Levels
[-183  180  -47   44   96  -36 -185  234   29  -22 -159   -9   49  217
   79   58  150  291  -18  -32  -83    4   19   28  -84  360 -325  135
  -96  -43  221  -90   19  468  -20  -33 -322  -79] : 11
[ -36  -25 -276  156  -83 -112 -158    1 -138  -43 -109  -45  107  267
   79  -20 -134  192   74  -51  -24 -110  -19  -84   28 -133 -222  113
 -128  -14  184  168 -244  503 -321   37 -327  -49] : 2
[  77  183   23   38   50  -26 -259  174  199 -156 -226  -52 -107  267
  -69   18 -108  250    5  -75  -16  107  -20  167  107  239 -354  246
   95  134  337  -97   11  210  -16   78 -270  -57] : 8
[ 145  114   26    1  -58   76   93  190  157   41   60 -174  -60    0
  -59   31  -18   88 -110  -90   36  252  147  -28   58   37   11  -80
  181  101  153  -39   61 -220   -6   45  -58   85] : 8
[ 162   45 -138   33  -95   12  -30  247   65  172  -84 -283   30  222
   35   30  -78   50   38 -135   15  193  132  -59  -94  -51   -3    9
  149  141  122   97 -116   40   60   28 -104   11] : 6
[  73   58  -83   67  112 -114 -165 -106 -197 -176    5  -36    7   84
  102   33  -84   20  -35  -70   31  -59  -52   11  108  -47 -124   20
    9    2  183   58   22  372 -173   85 -183  -62] : 11
[ 131  209 -164  202 -171  -29  -40  -73  179 -207 -222 -121 -203  109
 -121  -17 -178  263  -50  -96   78  131  177  208  205   11 -385  219
   37  -48  184  -60   44  250 -139   51 -191   20] : 8
[ -18    5   54   70   -1   91   68  -88  -72  141  201    5  138 -170
  -34   90   15   54  -69 -124  -28  -84    5  -78 -163 -114   27  -76
 -137  -77  -45   59 -121   30 -153 -365    1  107] : 17
[ 106  221  -93  150   33   -2 -217 -101   62 -130 -271 -145  -88  119
  -29   54 -186   92   45 -173   10   85  -33  147  160   28 -374  232
   -1  112  171 -100   58  417  -28 -144 -116  -44] : 10
[ 254   52  155   58  258  -10  -67 -616 -289  -93  172  106  -23 -257
 -123   25 -194 -108  -23 -163   27  -96  -87   32  -11 -386  -63   76
 -116  -89  -17   -1  -34   83 -192 -308  231  155] : 25
[  46    8   -9   16 -102 -106 -139  219  163  -40  -96   -6   92  304
   23   96  -87  206  -43 -137   51  -96  -40   97  -83   89  -91  122
   86   94  300  176 -197  138 -142  143 -322 -109] : 4
[   1   37   52   11 -134   93  305  135  146   86  273  -84   58  -73
 -113   91   69  144 -216  -86   45   92  116 -105   59  -48  123 -215
   49   16  228   40  -31 -268 -239  -12 -133  135] : 4
[  54 -137 -160   67  123 -192 -277 -176 -454   44   35   20  261   78
  301   59  -79 -109   86 -123    5 -285 -111 -113 -306 -225   64   16
 -108  -92 -121  301 -240  518 -128  -93  -89 -117] : 18
[ 351   76  308   -6   -4  111   32  -98  154  -48  183   26 -139 -230
 -243    6 -230   -7  -56 -143   51  171   42   44   58 -146   54  -25
  191  132   91  -42    5 -570  -27 -149  164  216] : 16
[ 491   13  453 -143   10   12  -78   79  222  -11  132  136  -79 -192
 -125    7 -220  -45  -45 -167  105  190   57   50 -226  -30  251    3
  407  178  -12   75  -58 -905  170   61  243  151] : 19
[ 381   74  213   22  158   90  -34 -405  -87   41  123    5  -90 -268
 -203  -15 -243 -102   22 -182   18  129   19   10  -75 -339    1   77
   45   32  -81  -48  -41 -298    4 -334  341  236] : 24
[  46  249   54   30 -163   79   16  396  415  177 -260 -165  -41  230
 -133   73   19  300   21 -173  -17  271  190   70 -141  288 -224  170
  119  145  236  -98  -45  -95  176  -72 -142   56] : 5
[ -37   22 -151   28  -27 -215 -338  328  -54   31 -312   44  169  448
  217  -14  -38  244  183  -61  -53  -45   -2 -117 -247  182 -199  197
    9   77  201  184 -266  404  -39  223 -356 -139] : 1
[ 210   -6   44    2 -122 -203   62   26 -102  -46   43   87   75   58
   79   -3 -128   20   33 -127  107   36  106 -196  -69 -168  169 -116
  171   66  185  243 -141 -223 -163  325  -72   67] : 0
[ -77   65  253 -150   34   60  125  376  220   16  245   79  150 -166
  113  176  251  107 -323  -69   44   72    0  -74 -104  341  222 -237
  195   70  108  -10  129 -404  -55   83 -133  -30] : 11
[ 171   16 -264  191   75 -101 -228 -328 -376 -151  -51 -112  -44   22
  101  -74 -243  -48  101  -57    9  -30    6  -36  119 -304 -202   84
  -78  -64  -23   83  -53  521 -195  -61  -63    7] : 14
[ 268   49  244   40   45  198  103 -315   74   34  255   33  -34 -436
 -219   45 -184  -57 -128 -165   31  109  -10   -5   11 -278   73  -41
   36   42 -124  -76    3 -484 -118 -428  292  241] : 21
[ 442  116  224   84  -47  175   93 -247  111  -15  164  -90 -256 -270
 -365  -73 -333  -25   23 -142   33  287  137   32  154 -323  -31    5
  149  113   53 -103    9 -553  -21 -260  266  337] : 16
[  70  189  119  -71  125 -129 -104  201   25  -18 -135  -53   57  223
   92  120   42   47   11 -169   35  106  -18  -38  -49  220  -41   19
  176  189  355  -13   68  104  107  199 -156  -62] : 5
[  56  -17  131  -22  211  -28  -88 -232 -228   24  178  141  182 -223
  108   95   19  -57  -93 -122    5 -134 -104  -86 -229 -100   97  -34
  -63  -80 -120   68  -54   38 -111 -225   94   28] : 22
[ -22  -26   -7  -23   22 -152 -133  186 -131   25  -21  114  222  170
  181   26  -13   99   67  -69  -25  -53  -66 -258 -128   26   33  -46
   16  110  194  178 -193   97 -186  167 -225  -33] : 0
[-162  102 -142  102   89 -165 -238   36 -173 -154 -126   75   57  227
  148   25   80  267   -5   -2  -37 -164    4   49  -72  216 -328  147
 -161 -173  192   40  -46  677 -166   72 -375 -115] : 12
[ 142 -168 -178  160 -195 -111  169 -328 -314   33  289   -8  154 -203
  121   55 -109  -77 -111 -139  140 -242  134  -74 -198 -478  244 -176
  -82 -267 -207  376 -219  106 -322  -86   13   53] : 17
[ 237  109  252  -70   -9  154  -62  239  435  -53   31  -95  -80   19
 -194   94 -176   88 -143 -158   35  224  -86  124  177  109  -34   47
  292  345  299  -95   32 -471  -21  -33  -65   43] : 7
[ 253  156  246   32   51 -148 -252 -110   50 -126 -186  188  -91   71
  -87   18 -183  151  111 -172   53  -31   38  179 -229   90 -197  280
   88  -16  127   32  -89  -29  113   -2    7   39] : 19
[ 536  138  328  -71  -23   -3 -136  158  208   21  -88  -20 -234   -3
 -180  -92 -268   20  137 -144   55  379  208   52 -166   14   34  113
  409  204   69  -20  -23 -710  330  108  213  199] : 16
[ -23   78  402 -213  343 -206 -429  251  -43   -8 -120  324  287  122
  297  201  150   31   15 -173  -18 -188 -251   -4 -497  473   61  119
  132  125  116   70  -42   48  225   63 -107 -206] : 19
[ 158   26  -27  121   -3   35  -52 -213 -135  114   39  -26   16 -107
  -68  -21 -130   55   66 -115  -20   10  100  -31 -201 -227  -84   86
  -97 -110 -131   54 -158   68  -50 -316  101  148] : 20
[  54  217  194 -139  132 -139  -88  387   32  226 -186 -122  146  311
  160  202  170   -7   86 -261   15  118   49  -54 -364  335   68   -2
  195  201  306   38   24  104  381  110  -87  -82] : 9
[ 186 -174 -163   35  -53 -192  -32 -115 -323 -152  178   60  166  -55
  248  -42 -197 -116  -44  -39   99  -54  -46 -303  106 -376  244 -215
  130   68   27  318 -149  -52 -412  323 -109  -14] : 0
[ 211  131   79   -3  -24   95   32  117  212  -20    8 -161  -67  -14
 -100   49 -135   31  -88 -139   44  269   28  -18  181  -12  -19  -26
  224  245  216  -80   70 -282  -38    9  -20   78] : 5
[ 364  -68  137  -23   -4   10   13 -134  -33 -146  226   33   11 -188
  -55  -30 -345 -162  -45 -115   81  145 -120 -221  298 -383  221 -182
  256  313  163  110  -58 -547 -314  124   81  142] : 0
[ 172   86 -212  184 -214   -7   56  -88  105 -173  -66 -130 -129    5
  -72  -45 -213  169  -94  -68   96  150  160   48  250 -173 -182   64
   83  -13  109   30   -7   42 -268  102 -145   56] : 4
[ 135   90    8   -1   37 -256 -157   52 -138  -77 -163   35   87  271
  144   50  -94   35  110 -158   67  -15   -9  -92  -77    8  -30   52
  124  119  310  160  -93  202  -33  301 -178  -62] : 2
[-246   73 -227   73  -94 -210 -218  390   10   51 -285    6  196  422
  291  102  215  367  -10  -63  -10 -182  111   78 -401  401 -247  189
  -98 -191  110  185 -173  694   -2  149 -480 -246] : 10
[-381  260   21   12  238 -239 -354  181 -100 -190 -327  270  214  160
  381  169  327  301  -56  -62  -45 -217 -112   43 -254  663 -365  200
 -161 -152  131  -83  138  792   19   72 -393 -287] : 14
[ -10  203 -149  100  -52 -108 -149  190  -12  209 -369 -209  108  316
  162  126   43   99  156 -245   -5   40  128   30 -334  161 -207  182
  -30   24   71   76  -88  551  240 -115 -136 -103] : 11
[  30  144   -8    0   71    8 -163  236   53   89 -147 -138   55  151
   95   77   24   79   27 -131  -35  131   16  -17 -115  191 -130   68
   75  131  113  -33   11  185  117  -67 -120  -50] : 11
[ -16   90 -181   -4  -75  -94   -6  458  -94  262 -121 -177   86  201
  255  -29  234  168   57  -15  -30  228  358 -190 -426  247   24  -62
   94 -120  -75  102  -48  143  241  178 -142   -7] : 12
[ 220  141  147  128   52   78 -103 -344   30 -100  -11   61 -110 -208
 -202    6 -249   61   18 -158   10   39  -22  106   52 -163 -219  174
  -41   10    4 -104  -13  -53  -89 -347  132  161] : 19
[ 254   89  271    4  109  130    6 -229   38   66  144   44  -20 -307
 -168   45 -140  -39  -41 -175    9  117   -5  -14  -98 -159   33   21
   52   59  -71  -83   -7 -380   13 -361  264  205] : 21
[ 242   88  165    8   60 -154 -243   14  -48 -139  -73  159 -140  119
  -69  -98 -134  202  109  -24    8   46  129   78 -179   94 -168  184
  112  -71  150   40  -95  -76   58  168  -81   85] : 17
[ -51  -54 -249   21  -39 -338   22   33 -330  -86   25  -11  291  128
  468  152  130  -52 -148 -129  164 -204   33 -158 -159  -38  229 -194
   78 -114   71  354  -33  448 -215  423 -276 -230] : 4
[  30   88   -7  -52  228 -130  -25  -98 -242 -132   72  -76  224  -95
  334  217   47 -260 -170 -203  111  -17 -209 -177  158  -27  194 -228
  153  203  165   48  219  232 -133  142  -60 -158] : 5

Levels
[ 105 -253   -2 -140   67  -27  185 -170  -45   87   36 -319  137 -139
   -2  -28  -76  -96  180   43  149    0  -59  185   -4  167 -104  211
   66   26  -29 -109 -149  -75  149   73   96   12] : 9
[ 200  -64    5  -57 -109  -54  109  -75    4  101 -105 -114   19  142
  214   11  -16   11   80   30   82 -110  -22  101   33   67   43  157
   23   36 -131   61   25  -34   87  -22    9  -36] : 14
[  23  298  -30  267  -93  -70 -278   63  -26    4  253   64   65   90
  193   74 -125  100  125   15 -279  314    3 -338 -213 -231   27 -136
  -91   14  -56  -60 -130 -142  173   -6  220   -8] : 23
[  27   32  -59  -89   11  -46  -88 -120   36   90   -4 -201  -41  -72
 -132 -131  144 -204  200  -74  227  -82   10  284   24   55 -179  204
   28    7   14  -35  -73   88    8   46 -196 -126] : 8
[ -41  -45   96   77 -143 -152  143 -105  -70  -16   85   42  156  -45
  323  259 -133  -49  -23  105 -204  128    0 -164 -258  -12   67 -127
  -43  133  140  117  -22  -31   46 -104  139   46] : 28
[ 217  122 -137  162   18   91 -264  -64   87   51  112   92  185   64
  137   25  -10   92  178  -36 -116  305 -169  -66  -92    7 -116  -91
  120  284 -195 -131 -176  -63  219    9   43 -341] : 4
[ -30    5  111   66 -145 -163   15 -187   21  -78 -138  257   26  -21
   76  250   59   74 -137 -100 -193  199  -47 -199 -332  228   69 -180
  -44   87  -46  170   88   -9 -150   35  128 -118] : 2
[  49  258  -15  165  -63  -59 -249  -20    2   59  201 -122  -64   33
  -57 -132   27   22  127  -60  -13  106   40  -85  -32  -56  -65   63
  -97 -185  -61  -80 -109  -71   91   57   86    6] : 21
[   2   37 -112 -169 -138 -323   65   61 -106   44  -33 -124  -68   -7
  261  245  -40 -254  377   26   55  161 -110  132 -220 -378  100   71
  -43  335  -29  124    8  128  106 -169  -93  -39] : 8
[ 177 -189  -64  -75   41   90   93 -175   81   91  -90  -40  176  -74
  173   47   22  -47  111  -26   86    4 -222  142   60  153  -86   16
  181  373  -49  -63 -140   40   84  -20  -82 -280] : 0
[ -40    4  -56  -65 -138 -141   55   60  -77   42  141 -174   50   37
  184   32   15 -212  187   37  -33   42   43  111  -95 -221   85  182
  -42   31  116  138  -94  -40   92 -130  -75  162] : 27
[ -35   49   -8   49   30  114 -232  -54  132  -47  -19  277   19   70
  -40 -185  214 -118  -66 -221 -114   42  -11    4 -155   39  -48  -63
    4   46   14  151  -65   93 -178   83 -153  -18] : 6
[ 127  262   32  159  -22  116 -193  -61   49  115   31  202  -72  129
  107 -120  -86  286  -82  -44  -51  -36  -37 -351   58   38  -22  -80
 -139 -144 -148  -25  -19 -107    2   94   95  112] : 24
[   2  -71   36 -104 -251 -305  156  -11  -42  -72 -227  162  -63  102
  283  338   48  -45   15  -84 -161  167 -107  -94 -318  -67  311  -61
  -64  228 -100  328  142   12 -110 -108   60   13] : 0
[  85  203  -19  127  -95   -4  -94  -66   -5  125  160 -122   56   51
   95  -67   19  -10  125   33   30    4   46   23   32  -24 -132  113
  -11  -73   19  -61 -119  -24  116  -33  -20  -97] : 24
[ -67 -107 -112  -75  147   88 -120  -87   -4   22  209   -7  173 -130
 -115 -161   74 -195  150  -43  -20  152   52  189 -181   36 -231  124
   68   30  123  -21 -165   24   65   64 -103   57] : 10
[  99  -99  -26   11  104  155  -82 -323   86   75   66  -40  165 -168
 -293 -164  162   57  -28  -87  120   65  -17  176   11  537 -319  130
  125  -95  -29 -132 -130  -60   17  163  -40 -217] : 2
[ -43   31   44  -13 -141 -166  -72  -68   27  -75 -142  228  -58   81
   83  135   95  -40  -65 -106 -139   94   17  -82 -305   57  119  -84
  -77   55  -42  256  133   16 -142   11  -26   16] : 5
[  -9 -190  -17  -31  206  232 -124 -229   87   43   64   13  192 -144
 -146 -197    1   -4  -69    1   31  -94   89   77  -26  361 -275   59
   99  -48  108 -110  -87 -102   31  197  -65   20] : 12
[ 142   60 -106  115  235  363 -401 -137  135   93  243  160   78    6
 -186 -461   62  139  -68  -91   28  -20   27   -8   91  260 -295   14
   25 -180  -53 -133 -119  -60   87  188  -90   81] : 19
[ -30   39   94   82 -108  -68  -65   -2   49  -57  -49  117  -37  120
  141  -23   74  -83  -61 -134 -174    9   22 -125 -175  -70  138  -60
  -72  -16   -1  172   -8   16 -137   36   62   77] : 15
[ 188  195 -112  141  -54   97 -206    1   46   99  159  171   90  164
  262  -57  -21   83   84   15  -90  122  -82  -86   -9 -112  -45  -48
   -3  141  -99   36  -87   -8  159  -98  -77  -57] : 29
[  84   85   47   20  -83   65   52  -24    8   94   27  159  -40  148
  175 -154   51   44  -64  -94  -30  -69  -51 -109   30  -46   66   58
 -115 -114  -48  174  -59   35  -96  -28  -20  230] : 27
[-175  -77   86   24  -52 -133  -69 -155   38 -149 -123  305   45 -123
   35  263   22    4 -158 -111 -270  206  -31 -265 -404  173   94 -267
  -44  171   75  171   77  -51 -183   78   91  -15] : 1
[ 131   13   -8   98   49  177 -150  -91   38   63  130  146  100   99
   87 -169  -81  199 -108   21 -106   -4   46 -170  -29  179  -67  -14
  -33 -148  -62    1  -23 -161   98   95   87  172] : 22
[-108  -66  -26  -12   21  -64  -88    9  -36  -27  181 -121   64  -97
   72  -15  -77 -155  109   16 -108   79   39  -48 -163 -125   35    8
  -44   30  150   14 -108  -99   89   17   47  204] : 21
[  35  171 -140  222   72   96 -455 -132  113  -26  188  194  187  -77
 -109   15   81   85   80  -87 -195  392  -46 -104 -224  157 -236 -163
  117  186  -57 -154 -143  -85  129   95    8 -367] : 0
[  49 -104   40  -43   69  148   42 -164   68   85   41  -40   41  -38
  -73 -308  180 -157  -22 -134  133 -166   -3  218   81  175 -168  160
   40 -104   77   31 -132  139 -112   71 -129   37] : 15
[-111 -165   70 -125  -25  -58   38  -35   23  -65 -161  175  -43   25
  149   41  -13  -87 -122  -65 -116 -118   40 -108 -199    6  165  -60
  -82   55   85  246  111  -24 -167   50  -33  275] : 14
[  70  200   95  218  -27  105 -178 -109   71   33  113  169  -34   65
  -51 -198   49  179 -146 -155 -102   61  -35 -282    3  141  -24  -69
 -138 -241 -106   12 -115  -75  -89  119  133  114] : 29
[  95   90   35   46   19  129 -124  -99   87   71  -42  155  -58  112
  -60 -249  121   79  -75 -165   24  -79    6  -52   22  136  -80   70
  -54 -176 -122   49  -36   17 -122  138  -20   60] : 13
[  74  -92   -6  -68  110  172  -14 -149   50   98  104    4    7  -40
 -114 -367  153  -94  -19 -131  149 -127  -13  194   84  179 -175  162
    2 -158   35   33 -106  119  -72   79 -127  147] : 17
[ 165  143 -150   41    0   16 -104 -109  -47  184  260 -144  103  -59
   68  -35  -71   45  245  114  128  130  -54   89   58    9 -227  129
   16   52  -38 -146 -137  -34  285  -76  -63  -95] : 28
[ 106 -173   28  -93  -33   25  239 -164  -81  138   99 -194  149  -31
  109  -44  -90   37   15  130   90 -107   57   96   43  227  -82  238
    4 -158   53    9  -59 -132  134   -4   61  181] : 25
[ 215  -42   -1  -29  -47   96  179    3    3  180   30 -228   78  114
  316 -132  -78  -29  156   27  110 -177 -140   41  246 -135   50  190
   26   69  -63  -42 -217  -41  133  -59   16   66] : 24
[-150 -134   36 -200  -49 -159   62  -96    6  -61 -189  144  -93  -80
   19   95  100 -189  -35 -120   -1  -42  -18   37 -243   38  101  -23
  -79  113   96  271  112   86 -219   14 -149  157] : 5
[-161 -146  -64 -228   -8  -53    5  -54   54  -39 -121   99  -26  -99
  -38  -24  248 -324   57 -184   44  -34  -55  229 -145  -23   28   79
   30  214  162  247  -24  146 -213  -31 -325   45] : 2
[  -6  -77   98 -170  -77 -160  180  -95   -3   59 -250 -133 -159  -28
   86   42    7 -128   66  -78  174 -227  -64   41   13  -15   98  104
  -87   41  -23  101   38   65 -143   44  -37   83] : 10
[  73  -61  -14   77  100   62 -167 -248   40   30  119  -94  185 -128
 -160  -48  -35   62   33   39    6  113   71   44 -127  377 -270   35
   78  -66  -23 -174  -73 -145  155  172   91 -156] : 8
[ 261   58 -103   81  -72   18   42  -22  -34  176  248 -332  184   55
  241  -53  -69  -45  315   96   81  111 -127  140  145 -124  -82  205
   83  114  -91 -154 -286  -63  336 -123   47 -147] : 28
[ -27   35   -5   37   35   98  -53 -107   11   72  178   92   93  -49
   69 -154   65 -115    5  -28  -19  -12   30   52  -68   13 -175   11
   -1  -12  169   45 -106  118  -23  -20 -114   61] : 22
[  32    0  -18   -8  -21   95  -54 -105   32   61  117   88   46   38
  -20 -206  135  -50  -67  -58   23  -57   57  105   -6  147  -85  128
  -39 -142   62  148  -43   12  -43   -8 -159  164] : 29
[   7   98   77  144 -108   10 -111  -83   66   -6   68   50   20   79
   25 -105  114  -28 -106  -90  -94  -23   62  -60  -52  106   17   14
  -65 -141   35  118  -57  -48  -78   24  -14   54] : 29
[  64 -235   12 -166   52  154  255 -193  -31  173  131 -269  154  -94
  -55 -282   85 -140   23   39  237 -254   69  340  189  270 -203  384
   59 -221  165    6 -167  -14   35   15 -136  194] : 26
[ 171  -37 -163  -41  134  153 -215 -141   79  117   97 -126  130  -38
 -100 -195   43  -31  188    7  166    2  -20  248   67  184 -272  169
  131   74  -76 -156 -119  -54  204   88 -160 -171] : 7
[ 125   41 -100 -102    1  -96  -41 -134    7  127  -56 -138  -36  -91
   50   64  -15  -70  263    8  226    9 -141  149   17   -1 -130   71
   28  234  -91  -81  -34   80  117  -19 -130 -206] : 6
[ 104  200    1   72 -175 -270   17  -56  -86   91   62 -178  -57    6
  140  167  -34  -32  271    6   37  202  -72  -15 -128 -146  -15   63
  -64   58 -126  -46  -57   57  120  -70  141 -179] : 14
[-137 -109    3  -89   56  115  -36  -19    1    0   91  143   53   -8
   32 -174   19  -73 -111  -40 -105  -98  109  -61 -106   23   14   60
  -76 -129  186  177  -34  -85  -93   57  -94  409] : 24
[ -14 -104  -25  -69  119  167  -73 -178   55   71   95  -27   86  -82
 -221 -312  183 -127  -11  -97  119 -102  108  252    5  267 -266  218
   55 -180  105    1 -102   40  -63  128 -166   60] : 13
[ 167 -131  -25   31  128  134  -28 -267   42   82  100  -54  222 -130
  -58  -72  -37   72   54   18   54  115  -80   71  -40  354 -266   31
  116   51  -72 -175 -149  -60  154  119   83 -180] : 6
[  61 -166   68 -164 -132 -180  354 -152 -139  134   -2 -337   36  -72
  153  116 -128  -32   90  159  164 -146   44  110   20  138   24  259
  -56 -119   61   46   15 -107  113  -53   84  182] : 24
[  70 -107  -40    2  108  189 -199 -217  148   23  -23   23  134  -44
 -165 -189  132  -14  -64  -73   63  -87   40  155    6  396 -214   68
  120   -7    6  -45  -55  -82    4  162 -149 -144] : 5
